Here is a tiny trained network, its code and every weight. The questions are about switching its units off for an input and a target symbol, where a switched-off unit gives its printed mean instead of its output.

import numpy as np


def w(rows, s, z=0):
    codes = np.array(rows[::2]) - 128.0
    scale = np.full(codes.shape[1], s)
    scale[-1] = z or s
    return codes * scale


def norm(h):
    return h / np.sqrt((h * h).mean(-1, keepdims=True) + 1e-5)


def f(y):
    return y / 2 * (1 + np.tanh(0.7978845608 * (y + 0.044715 * y**3)))


def softmax(a):
    e = np.exp(a - a.max(-1, keepdims=True))
    return e / e.sum(-1, keepdims=True)


def log_softmax(a):
    a = a - a.max(-1, keepdims=True)
    return a - np.log(np.exp(a).sum(-1, keepdims=True))


def net(x, mask):
    ids = ['αβγεζμξπσφω'.index(c) for c in x.split()]
    T = len(ids)
    res = E[ids] + P[:T]
    r = norm(res)
    for j in range(2):
        rows = slice(3 * j, 3 * j + 3)
        q, k, v = (r @ M[0][rows].T for M in (Q, K, V))
        z = softmax(np.where(np.tri(T) > 0, q @ k.T / 3**0.5, -1e9)) @ v
        o = O[0][rows]
        res = res + np.where(mask[j], z, o[:, -1]) @ o[:, :-1]
    y = f(norm(res) @ A[0][:, :-1].T + A[0][:, -1])
    res = res + np.where(mask[2:6], y, B[0][:, -1]) @ B[0][:, :-1]
    return log_softmax(norm(res)[-1] @ U[:, :-1].T + U[:, -1])


Q, K, V, O, A, B = {}, {}, {}, {}, {}, {}
E = w([
[125,141,116],'α',
[129,109,124],'β',
[131,109,126],'γ',
[125,137,113],'ε',
[131,112,133],'ζ',
[126,142,125],'μ',
[129,110,124],'ξ',
[124,139,116],'π',
[125,140,116],'σ',
[129,111,125],'φ',
[232,92,2],'ω',
],0.026)
P = w([
[118,133,138],'0',
[157,143,145],'1',
[200,136,117],'2',
[135,125,107],'3',
[69,118,125],'4',
[37,141,182],'5',
[133,143,163],'6',
[234,150,137],'7',
[186,123,78],'8',
[104,121,88],'9',
[6,111,179],'10',
],0.014)
Q[0] = w([
[9,133,191],'head 1',
[7,77,34],'head 1',
[126,144,227],'head 1',
[122,180,167],'head 2',
[180,160,189],'head 2',
[166,111,169],'head 2',
],0.015)
K[0] = w([
[159,104,45],'head 1',
[243,142,112],'head 1',
[59,91,52],'head 1',
[72,143,105],'head 2',
[1,108,130],'head 2',
[86,137,167],'head 2',
],0.017)
V[0] = w([
[126,34,107],'head 1',
[146,171,128],'head 1',
[89,138,6],'head 1',
[135,128,216],'head 2',
[102,168,186],'head 2',
[73,97,109],'head 2',
],0.013)
O[0] = w([
[239,224,199,35],'head 1',
[120,2,120,198],'head 1',
[221,96,1,150],'head 1',
[109,136,218,45],'head 2',
[59,47,230,34],'head 2',
[17,59,44,4],'head 2',
],0.0063,0.0013)
A[0] = w([
[8,127,155,243],'neuron 1',
[170,96,192,20],'neuron 2',
[104,157,112,6],'neuron 3',
[190,138,28,205],'neuron 4',
],0.011,0.0018)
B[0] = w([
[41,2,235,177],'neuron 1',
[246,133,176,129],'neuron 2',
[111,72,220,120],'neuron 3',
[22,181,82,253],'neuron 4',
],0.0074,0.0053)
U = w([
[118,118,119,120],'α',
[154,144,140,148],'β',
[150,150,161,122],'γ',
[166,116,56,161],'ε',
[101,145,248,145],'ζ',
[69,39,183,164],'μ',
[161,168,137,167],'ξ',
[125,108,106,87],'π',
[127,98,102,95],'σ',
[141,145,146,92],'φ',
[125,125,132,2],'ω',
],0.012,0.0038)

Each question gives the input, a string of symbols that net reads in full, and the target symbol t.
The units are the heads (3 rows each of Q, K, V and O) and the neurons (one row each of A and B). Each row of codes is followed by its name. A weight is (code - 128) times the scale printed after its matrix; where a second scale follows, it is the last column's (O, A, B and U).
mask holds one flag per unit, heads first, then neurons. A switched-off unit (its flag False) gives its mean, the last column of its rows in O or B, instead of its output. The means were averaged over made-up inputs and are rounded, as every weight is.
A unit's drop is (log p(t) with every unit on - log p(t) with that unit switched off) / (log p(t) with every unit on - log p(t) with every unit switched off).
The circuit of an input: a set's keep is (log p(t) with only the set's units on - log p(t) with every unit switched off) / (log p(t) with every unit on - log p(t) with every unit switched off). Starting from all 6 units, units are removed one at a time, each time the one whose removal leaves the highest keep (on an exact tie, the one counted first), for as long as the keep stays at least 0.8.
units of the circuit, in order: the units of the circuit, biggest drop first
most important unit: the unit with the biggest drop
which heads matter: for each layer, one digit per head in row order, 1 if its drop is at least 0.15 and else 0, layers parted by /
drop of u: that unit's drop, to one decimal
input ζ ζ μ ζ μ μ μ φ, target μ: most important unit	head 2
input μ ε α π ζ μ γ ε, target μ: which heads matter	11
input μ ε ζ μ ξ, target ζ: units of the circuit, in order	(head 1; head 2)
input ε ε μ μ α, target μ: which heads matter	10
input μ β ζ, target μ: which heads matter	11
input μ μ σ, target μ: units of the circuit, in order	(head 1; head 2)
input γ ζ ε σ, target ζ: which heads matter	10
input σ μ ζ ε π, target ζ: units of the circuit, in order	(head 1; neuron 4)
input ζ ζ ξ ξ ε μ ζ, target ε: which heads matter	10
input β β ζ ε ε, target ζ: units of the circuit, in order	(head 1; neuron 4)
input β π π μ ξ ζ μ α β, target μ: which heads matter	10
input β μ ξ μ μ ζ μ ε μ, target μ: which heads matter	10
input σ μ ξ μ μ μ ζ ζ μ β, target ζ: which heads matter	11
input ζ μ μ ζ α μ ζ β, target μ: units of the circuit, in order	(head 2)
input π β ε ζ μ β α, target μ: which heads matter	01
input μ β φ, target μ: which heads matter	11
input μ ξ μ ζ γ ε ζ σ φ, target ζ: which heads matter	10
input μ ζ φ ε, target ζ: drop of neuron 2	0.0
input μ π μ μ σ, target μ: drop of head 1	2.5
input ζ μ β, target ζ: drop of head 2	0.1
input μ ε γ, target μ: drop of neuron 2	0.0
